Below is a small trained network, with its code and all its weights. Each question gives an input and a class and asks what happens when units are switched off, that is, made to give their printed mean instead of their output.

import numpy as np


def w(rows, s, z=0):
    codes = np.array(rows[::2]) - 128.0
    scale = np.full(codes.shape[1], s)
    scale[-1] = z or s
    return codes * scale


def f(y):
    return y / 2 * (1 + np.tanh(0.7978845608 * (y + 0.044715 * y**3)))


def log_softmax(a):
    a = a - a.max(-1, keepdims=True)
    return a - np.log(np.exp(a).sum(-1, keepdims=True))


def net(x, mask):
    res = np.array(x, float).reshape(1, 8) / 4 @ E
    y = f(res @ A[0][:, :-1].T + A[0][:, -1])
    res = res + np.where(mask, y, B[0][:, -1]) @ B[0][:, :-1]
    return log_softmax(res[-1] @ U[:, :-1].T + U[:, -1])


A, B = {}, {}
E = w([
[21,3,158,95],'x0',
[138,116,167,32],'x1',
[96,99,166,99],'x2',
[63,136,185,195],'x3',
[155,147,77,170],'x4',
[169,171,195,29],'x5',
[79,169,243,152],'x6',
[89,114,131,184],'x7',
],0.0037)
A[0] = w([
[143,171,158,57,195],'n0',
[107,104,133,118,155],'n1',
[67,188,174,250,215],'n2',
[101,153,140,183,188],'n3',
[123,132,132,143,143],'n4',
[174,134,81,144,224],'n5',
[56,51,130,95,215],'n6',
[127,142,134,105,136],'n7',
[170,178,2,148,247],'n8',
[139,127,119,132,130],'n9',
[101,101,133,116,165],'n10',
[97,86,137,114,188],'n11',
[89,79,137,111,195],'n12',
[131,126,128,126,123],'n13',
[139,123,118,129,160],'n14',
[158,198,176,9,198],'n15',
[135,132,123,125,150],'n16',
[62,59,131,98,213],'n17',
[115,101,138,120,173],'n18',
],0.013,0.0013)
B[0] = w([
[198,148,167,107,188],'n0',
[129,140,105,142,140],'n1',
[22,137,235,189,222],'n2',
[86,130,164,154,158],'n3',
[119,126,136,137,131],'n4',
[99,110,104,72,182],'n5',
[148,138,45,193,211],'n6',
[155,119,141,128,135],'n7',
[68,64,78,9,255],'n8',
[117,135,119,113,131],'n9',
[136,128,105,152,145],'n10',
[138,136,92,158,159],'n11',
[143,131,85,166,168],'n12',
[132,126,127,127,128],'n13',
[119,137,114,111,135],'n14',
[254,173,197,81,242],'n15',
[134,119,131,121,133],'n16',
[148,134,55,187,201],'n17',
[134,136,109,144,142],'n18',
],0.039,0.0056)
U = w([
[59,24,85,20,254],'0',
[23,142,255,187,86],'1',
[139,143,24,214,142],'2',
[222,188,209,73,30],'3',
],0.004,0.00035)

Each question gives the input, the list of numbers given to net, and the class t.
The units are the neurons (one row each of A and B). Each row of codes is followed by its name. A weight is (code - 128) times the scale printed after its matrix; where a second scale follows, it is the last column's (A, B and U).
mask holds one flag per neuron, in row order. A switched-off neuron (its flag False) gives its mean, the last column of its row in B, instead of its output. The means were averaged over made-up inputs and are rounded, as every weight is.
A unit's drop is (log p(t) with every unit on - log p(t) with that unit switched off) / (log p(t) with every unit on - log p(t) with every unit switched off).
The circuit of an input: a set's keep is (log p(t) with only the set's units on - log p(t) with every unit switched off) / (log p(t) with every unit on - log p(t) with every unit switched off). Starting from the 12 units with the biggest drops (on a tie, the unit counted first), units are removed one at a time, each time the one whose removal leaves the highest keep (on an exact tie, the one counted first), for as long as the keep stays at least 0.8.
circuit, biggest first: the units of the circuit, biggest drop first
top k neurons: the k neurons with the biggest drops, biggest first
drop when u is switched off: that unit's drop, to one decimal
input [-4,2,-1,6,-3,-7,-3,3], class 1: circuit, biggest first : [n2]
input [0,-3,4,-3,-8,-4,-7,2], class 2: circuit, biggest first : [n6, n17, n2]
input [1,5,2,-3,-7,-5,-3,-8], class 2: top 2 neurons : [n6, n17]
input [8,-3,1,1,7,-6,3,2], class 2: top 3 neurons : [n6, n17, n12]
input [-8,5,-3,5,4,6,3,8], class 1: top 2 neurons : [n2, n3]
input [-5,-1,-3,4,6,-4,-1,2], class 0: top 2 neurons : [n8, n5]
input [-5,-2,2,8,-1,6,-8,4], class 0: top 2 neurons : [n15, n2]
input [7,-7,-2,3,4,-4,3,0], class 1: drop when n2 is switched off : 2.8
input [1,-4,5,-2,-1,7,-5,3], class 3: drop when n2 is switched off : 0.1
input [8,7,-7,-4,-5,5,-7,-5], class 3: drop when n0 is switched off : 0.4
